Below are the code and all the weights of a small trained network. Each question names an input and a class and asks about switching units off, where a switched-off unit gives its printed mean instead of its output.

import numpy as np


def w(rows, s, z=0):
    codes = np.array(rows[::2]) - 128.0
    scale = np.full(codes.shape[1], s)
    scale[-1] = z or s
    return codes * scale


def f(y):
    return y / 2 * (1 + np.tanh(0.7978845608 * (y + 0.044715 * y**3)))


def log_softmax(a):
    a = a - a.max(-1, keepdims=True)
    return a - np.log(np.exp(a).sum(-1, keepdims=True))


def net(x, mask):
    res = np.array(x, float).reshape(1, 7) / 4 @ E
    y = f(res @ A[0][:, :-1].T + A[0][:, -1])
    res = res + np.where(mask, y, B[0][:, -1]) @ B[0][:, :-1]
    return log_softmax(res[-1] @ U[:, :-1].T + U[:, -1])


A, B = {}, {}
E = w([
[102,203,114,172,218,126,154,168,61,150],'x0',
[73,140,139,58,81,99,112,173,72,80],'x1',
[105,193,167,115,53,62,144,80,94,64],'x2',
[126,114,179,57,136,160,113,68,140,35],'x3',
[250,96,32,52,120,233,71,143,77,148],'x4',
[142,217,139,102,124,121,127,59,254,116],'x5',
[67,126,118,163,110,160,79,175,183,159],'x6',
],0.0087)
A[0] = w([
[166,142,110,54,63,87,134,122,77,104,32],'neuron 1',
[164,50,105,113,161,147,125,158,93,160,70],'neuron 2',
[86,208,133,159,171,101,145,157,9,122,28],'neuron 3',
[98,164,120,93,113,156,101,140,166,106,40],'neuron 4',
[122,157,138,133,116,131,114,102,177,109,191],'neuron 5',
[119,131,138,153,135,119,134,135,83,135,117],'neuron 6',
[161,170,114,100,128,134,127,112,185,131,86],'neuron 7',
[86,118,168,118,155,79,162,120,159,110,42],'neuron 8',
[74,128,180,136,135,63,161,109,148,105,20],'neuron 9',
[152,139,115,122,125,99,144,113,172,161,2],'neuron 10',
[91,128,163,137,147,106,140,128,146,106,39],'neuron 11',
[109,141,117,106,121,165,101,127,141,109,82],'neuron 12',
[146,147,89,94,184,145,123,166,135,172,54],'neuron 13',
[181,195,123,172,124,116,142,73,172,145,33],'neuron 14',
[103,142,129,70,112,173,86,153,168,102,76],'neuron 15',
[108,152,154,147,146,103,144,115,91,109,124],'neuron 16',
[73,92,112,223,102,116,126,190,132,198,41],'neuron 17',
[144,137,121,71,59,128,117,136,83,93,57],'neuron 18',
[129,52,164,167,118,149,136,90,90,104,98],'neuron 19',
[160,127,105,100,156,113,144,143,154,160,68],'neuron 20',
[113,138,145,119,144,158,110,122,152,100,68],'neuron 21',
[91,149,131,103,117,151,112,136,160,109,95],'neuron 22',
[153,58,142,154,138,150,126,111,100,118,44],'neuron 23',
[148,82,148,105,107,126,130,101,84,87,154],'neuron 24',
],0.015,0.006)
B[0] = w([
[145,148,138,59,55,130,114,113,114,157,233],'neuron 1',
[170,115,116,106,175,178,143,211,146,126,240],'neuron 2',
[78,160,131,152,163,125,156,116,4,84,250],'neuron 3',
[120,94,142,141,166,108,103,104,142,96,165],'neuron 4',
[138,146,134,148,132,141,139,87,165,100,214],'neuron 5',
[105,119,131,136,140,140,101,133,91,119,167],'neuron 6',
[167,142,133,180,154,134,137,77,101,118,190],'neuron 7',
[102,152,136,67,144,137,132,152,207,139,216],'neuron 8',
[65,150,142,80,140,162,144,156,205,137,254],'neuron 9',
[171,165,132,151,140,124,140,137,124,125,149],'neuron 10',
[117,130,135,93,87,115,150,164,173,107,183],'neuron 11',
[134,90,132,140,129,135,137,100,127,119,153],'neuron 12',
[105,123,151,96,105,234,150,182,179,144,188],'neuron 13',
[202,196,132,197,125,105,124,136,134,140,204],'neuron 14',
[110,82,114,138,137,168,122,72,105,101,187],'neuron 15',
[95,137,119,127,142,125,140,141,106,94,204],'neuron 16',
[96,72,121,197,71,85,83,121,138,200,242],'neuron 17',
[150,132,136,81,84,121,119,74,100,180,221],'neuron 18',
[150,126,105,130,163,40,117,140,137,98,184],'neuron 19',
[140,138,135,135,118,169,118,139,118,124,151],'neuron 20',
[108,109,116,146,106,146,128,110,152,125,147],'neuron 21',
[110,95,123,135,140,124,133,108,146,105,165],'neuron 22',
[160,105,111,128,176,91,137,155,135,89,175],'neuron 23',
[154,137,112,88,126,61,122,119,122,155,229],'neuron 24',
],0.024,0.012)
U = w([
[31,177,214,120,99,100,190,114,223,77,253],'0',
[198,129,138,11,47,115,140,62,75,134,172],'1',
[14,171,165,141,128,101,192,158,7,88,52],'2',
[206,70,78,81,190,90,152,182,109,110,86],'3',
[64,74,131,229,69,98,96,180,123,201,107],'4',
[152,81,170,146,117,182,134,2,174,31,83],'5',
[201,77,102,136,157,246,162,208,109,158,89],'6',
[223,206,175,203,112,162,174,72,152,113,112],'7',
],0.0058,0.0028)

Each question gives the input, the list of numbers given to net, and the class t.
The units are the neurons (one row each of A and B). Each row of codes is followed by its name. A weight is (code - 128) times the scale printed after its matrix; where a second scale follows, it is the last column's (A, B and U).
mask holds one flag per neuron, in row order. A switched-off neuron (its flag False) gives its mean, the last column of its row in B, instead of its output. The means were averaged over made-up inputs and are rounded, as every weight is.
A unit's drop is (log p(t) with every unit on - log p(t) with that unit switched off) / (log p(t) with every unit on - log p(t) with every unit switched off).
The circuit of an input: a set's keep is (log p(t) with only the set's units on - log p(t) with every unit switched off) / (log p(t) with every unit on - log p(t) with every unit switched off). Starting from the 12 units with the biggest drops (on a tie, the unit counted first), units are removed one at a time, each time the one whose removal leaves the highest keep (on an exact tie, the one counted first), for as long as the keep stays at least 0.8.
circuit, biggest first: the units of the circuit, biggest drop first
most important unit: the unit with the biggest drop
k most important neurons: the k neurons with the biggest drops, biggest first
drop when u is switched off: that unit's drop, to one decimal
input [1,-7,-5,8,2,8,5], class 5: most important unit -> neuron 15
input [-8,-6,-6,5,1,6,1], class 5: 3 most important neurons -> [neuron 15; neuron 4; neuron 21]
input [-3,4,-6,-3,-2,-7,-5], class 3: 2 most important neurons -> [neuron 2; neuron 19]
input [7,8,-6,8,6,1,2], class 6: 2 most important neurons -> [neuron 2; neuron 13]
input [-3,-4,2,-7,-2,5,6], class 7: 3 most important neurons -> [neuron 14; neuron 5; neuron 10]
input [5,-2,-3,5,0,1,5], class 5: 2 most important neurons -> [neuron 2; neuron 9]
input [1,3,6,4,0,1,3], class 1: 3 most important neurons -> [neuron 18; neuron 1; neuron 13]
input [-1,-8,3,-3,-7,8,0], class 7: 2 most important neurons -> [neuron 14; neuron 7]
input [-4,-5,-6,8,8,5,1], class 5: 2 most important neurons -> [neuron 15; neuron 7]
input [2,-4,8,-5,-5,-1,3], class 2: 2 most important neurons -> [neuron 3; neuron 16]
input [-1,-7,-8,-8,-5,3,-7], class 4: 2 most important neurons -> [neuron 17; neuron 5]
input [6,-4,8,-1,5,2,-7], class 2: 2 most important neurons -> [neuron 3; neuron 16]
input [4,7,5,8,4,2,5], class 1: 2 most important neurons -> [neuron 18; neuron 1]
input [8,-3,6,7,3,8,-4], class 7: circuit, biggest first -> [neuron 14]
input [1,3,-6,3,-3,-5,1], class 4: 3 most important neurons -> [neuron 17; neuron 24; neuron 8]
input [3,2,-3,4,3,-8,-7], class 3: drop when neuron 2 is switched off -> 0.2
input [7,-7,5,-2,0,4,4], class 7: drop when neuron 14 is switched off -> 0.2
input [2,5,-3,-2,8,-2,-8], class 6: drop when neuron 13 is switched off -> 2.9
input [-6,-1,-7,5,0,8,1], class 5: drop when neuron 14 is switched off -> 0.0
input [8,8,3,-3,-7,3,5], class 2: circuit, biggest first -> [neuron 3]
